Here is a tiny trained network, its code and every weight. The questions are about switching its units off for an input and a target symbol, where a switched-off unit gives its printed mean instead of its output.

import numpy as np


def w(rows, s, z=0):
    codes = np.array(rows[::2]) - 128.0
    scale = np.full(codes.shape[1], s)
    scale[-1] = z or s
    return codes * scale


def softmax(a):
    e = np.exp(a - a.max(-1, keepdims=True))
    return e / e.sum(-1, keepdims=True)


def log_softmax(a):
    a = a - a.max(-1, keepdims=True)
    return a - np.log(np.exp(a).sum(-1, keepdims=True))


def net(x, mask):
    ids = ['βδεζθλμξπστφψω'.index(c) for c in x.split()]
    T = len(ids)
    res = E[ids] + P[:T]
    u = 0
    for l in range(2):
        r = res
        for j in range(3):
            rows = slice(4 * j, 4 * j + 4)
            q, k, v = (r @ M[l][rows].T for M in (Q, K, V))
            z = softmax(np.where(np.tri(T) > 0, q @ k.T / 4**0.5, -1e9)) @ v
            o = O[l][rows]
            res = res + np.where(mask[u + j], z, o[:, -1]) @ o[:, :-1]
        u += 3
    return log_softmax(res[-1] @ U[:, :-1].T + U[:, -1])


Q, K, V, O = {}, {}, {}, {}
E = w([
[137,100,253],'β',
[131,120,129],'δ',
[135,171,47],'ε',
[165,213,148],'ζ',
[174,103,122],'θ',
[207,143,67],'λ',
[119,63,45],'μ',
[139,139,110],'ξ',
[149,96,107],'π',
[103,91,238],'σ',
[128,109,121],'τ',
[196,135,138],'φ',
[72,185,116],'ψ',
[108,81,59],'ω',
],0.015)
P = w([
[122,146,114],'0',
[18,26,156],'1',
[1,19,174],'2',
[70,96,130],'3',
[159,157,141],'4',
[201,225,165],'5',
],0.0051)
Q[0] = w([
[173,98,71],'0.h0',
[124,103,91],'0.h0',
[135,112,114],'0.h0',
[7,218,124],'0.h0',
[46,189,201],'0.h1',
[169,78,168],'0.h1',
[129,128,107],'0.h1',
[123,197,109],'0.h1',
[192,177,183],'0.h2',
[78,97,98],'0.h2',
[217,126,206],'0.h2',
[183,64,122],'0.h2',
],0.012)
K[0] = w([
[252,143,112],'0.h0',
[193,177,100],'0.h0',
[57,134,153],'0.h0',
[150,117,176],'0.h0',
[192,109,142],'0.h1',
[194,127,145],'0.h1',
[120,181,123],'0.h1',
[94,152,141],'0.h1',
[106,169,178],'0.h2',
[181,79,101],'0.h2',
[118,173,177],'0.h2',
[141,131,141],'0.h2',
],0.016)
V[0] = w([
[92,140,132],'0.h0',
[2,130,104],'0.h0',
[145,119,117],'0.h0',
[217,181,101],'0.h0',
[99,66,102],'0.h1',
[3,239,125],'0.h1',
[222,108,119],'0.h1',
[13,118,75],'0.h1',
[106,132,123],'0.h2',
[166,69,147],'0.h2',
[193,204,178],'0.h2',
[202,236,73],'0.h2',
],0.0089)
O[0] = w([
[123,153,122,86],'0.h0',
[168,241,157,51],'0.h0',
[61,142,122,157],'0.h0',
[33,110,184,152],'0.h0',
[164,118,100,156],'0.h1',
[83,224,255,17],'0.h1',
[113,80,130,202],'0.h1',
[122,163,152,112],'0.h1',
[114,209,183,102],'0.h2',
[139,87,64,177],'0.h2',
[131,26,135,252],'0.h2',
[45,66,124,152],'0.h2',
],0.007,0.00043)
Q[1] = w([
[141,87,15],'1.h0',
[110,228,138],'1.h0',
[76,114,149],'1.h0',
[194,169,255],'1.h0',
[143,96,64],'1.h1',
[143,98,253],'1.h1',
[238,33,104],'1.h1',
[114,91,111],'1.h1',
[49,150,172],'1.h2',
[73,147,25],'1.h2',
[134,18,110],'1.h2',
[212,102,177],'1.h2',
],0.0096)
K[1] = w([
[154,78,167],'1.h0',
[105,95,116],'1.h0',
[166,124,85],'1.h0',
[57,97,69],'1.h0',
[118,165,169],'1.h1',
[160,176,84],'1.h1',
[116,139,100],'1.h1',
[81,148,105],'1.h1',
[109,103,154],'1.h2',
[133,174,58],'1.h2',
[138,75,151],'1.h2',
[251,98,143],'1.h2',
],0.017)
V[1] = w([
[91,72,98],'1.h0',
[101,123,107],'1.h0',
[140,43,183],'1.h0',
[194,117,117],'1.h0',
[255,37,145],'1.h1',
[36,125,63],'1.h1',
[146,134,180],'1.h1',
[96,157,101],'1.h1',
[97,163,14],'1.h2',
[220,79,234],'1.h2',
[79,94,167],'1.h2',
[81,249,73],'1.h2',
],0.0094)
O[1] = w([
[82,69,105,251],'1.h0',
[173,30,199,166],'1.h0',
[66,206,96,216],'1.h0',
[135,103,85,95],'1.h0',
[76,134,39,178],'1.h1',
[184,103,127,225],'1.h1',
[57,159,81,79],'1.h1',
[161,91,159,119],'1.h1',
[170,60,254,110],'1.h2',
[56,184,24,146],'1.h2',
[55,113,196,169],'1.h2',
[186,149,114,25],'1.h2',
],0.0081,0.0019)
U = w([
[96,221,15,84],'β',
[113,167,88,255],'δ',
[139,158,158,50],'ε',
[44,224,143,239],'ζ',
[117,114,45,78],'θ',
[136,87,56,101],'λ',
[183,125,74,139],'μ',
[109,172,107,151],'ξ',
[140,117,53,147],'π',
[89,228,49,125],'σ',
[111,152,98,102],'τ',
[89,123,44,104],'φ',
[133,254,121,180],'ψ',
[175,129,104,24],'ω',
],0.0097,0.0067)

Each question gives the input, a string of symbols that net reads in full, and the target symbol t.
The units are the heads (4 rows each of Q, K, V and O). Each row of codes is followed by its name. A weight is (code - 128) times the scale printed after its matrix; where a second scale follows, it is the last column's (O and U).
mask holds one flag per head, layer by layer. A switched-off head (its flag False) gives its mean, the last column of its rows in O, instead of its output. The means were averaged over made-up inputs and are rounded, as every weight is.
A unit's drop is (log p(t) with every unit on - log p(t) with that unit switched off) / (log p(t) with every unit on - log p(t) with every unit switched off).
The circuit of an input: a set's keep is (log p(t) with only the set's units on - log p(t) with every unit switched off) / (log p(t) with every unit on - log p(t) with every unit switched off). Starting from all 6 units, units are removed one at a time, each time the one whose removal leaves the highest keep (on an exact tie, the one counted first), for as long as the keep stays at least 0.8.
circuit, biggest first: the units of the circuit, biggest drop first
most important unit: the unit with the biggest drop
which heads matter: for each layer, one digit per head in row order, 1 if its drop is at least 0.15 and else 0, layers parted by /
drop of u: that unit's drop, to one decimal
input ψ π π, target ψ: circuit, biggest first : 0.h1; 0.h2; 0.h0; 1.h0
input π β ξ ζ θ λ, target β: which heads matter : 001 / 111
input ζ ζ δ δ, target ζ: most important unit : 0.h1
input ξ φ β, target β: circuit, biggest first : 1.h2; 0.h2
input φ β τ, target β: circuit, biggest first : 1.h0; 1.h1; 1.h2
input δ π ψ, target ψ: which heads matter : 101 / 001
input δ μ μ ω, target μ: circuit, biggest first : 1.h2; 0.h2; 0.h1
input ε δ ψ ψ ζ, target ψ: which heads matter : 110 / 001
input ξ μ π φ μ, target μ: circuit, biggest first : 1.h2; 0.h2; 0.h1
input σ μ ω ψ δ, target μ: which heads matter : 101 / 101
input λ μ δ θ ε, target μ: circuit, biggest first : 1.h2; 0.h2
input θ ξ μ ε, target μ: which heads matter : 001 / 001
input δ ψ π π δ, target ψ: which heads matter : 111 / 000
input ψ ψ ζ, target ψ: most important unit : 0.h1
input β ψ σ, target β: which heads matter : 101 / 001
input ζ ζ ζ π, target ζ: drop of 1.h0 : 0.2
input ω ε τ θ θ μ, target μ: drop of 0.h1 : 0.1
input β λ ζ, target β: drop of 0.h2 : 0.3
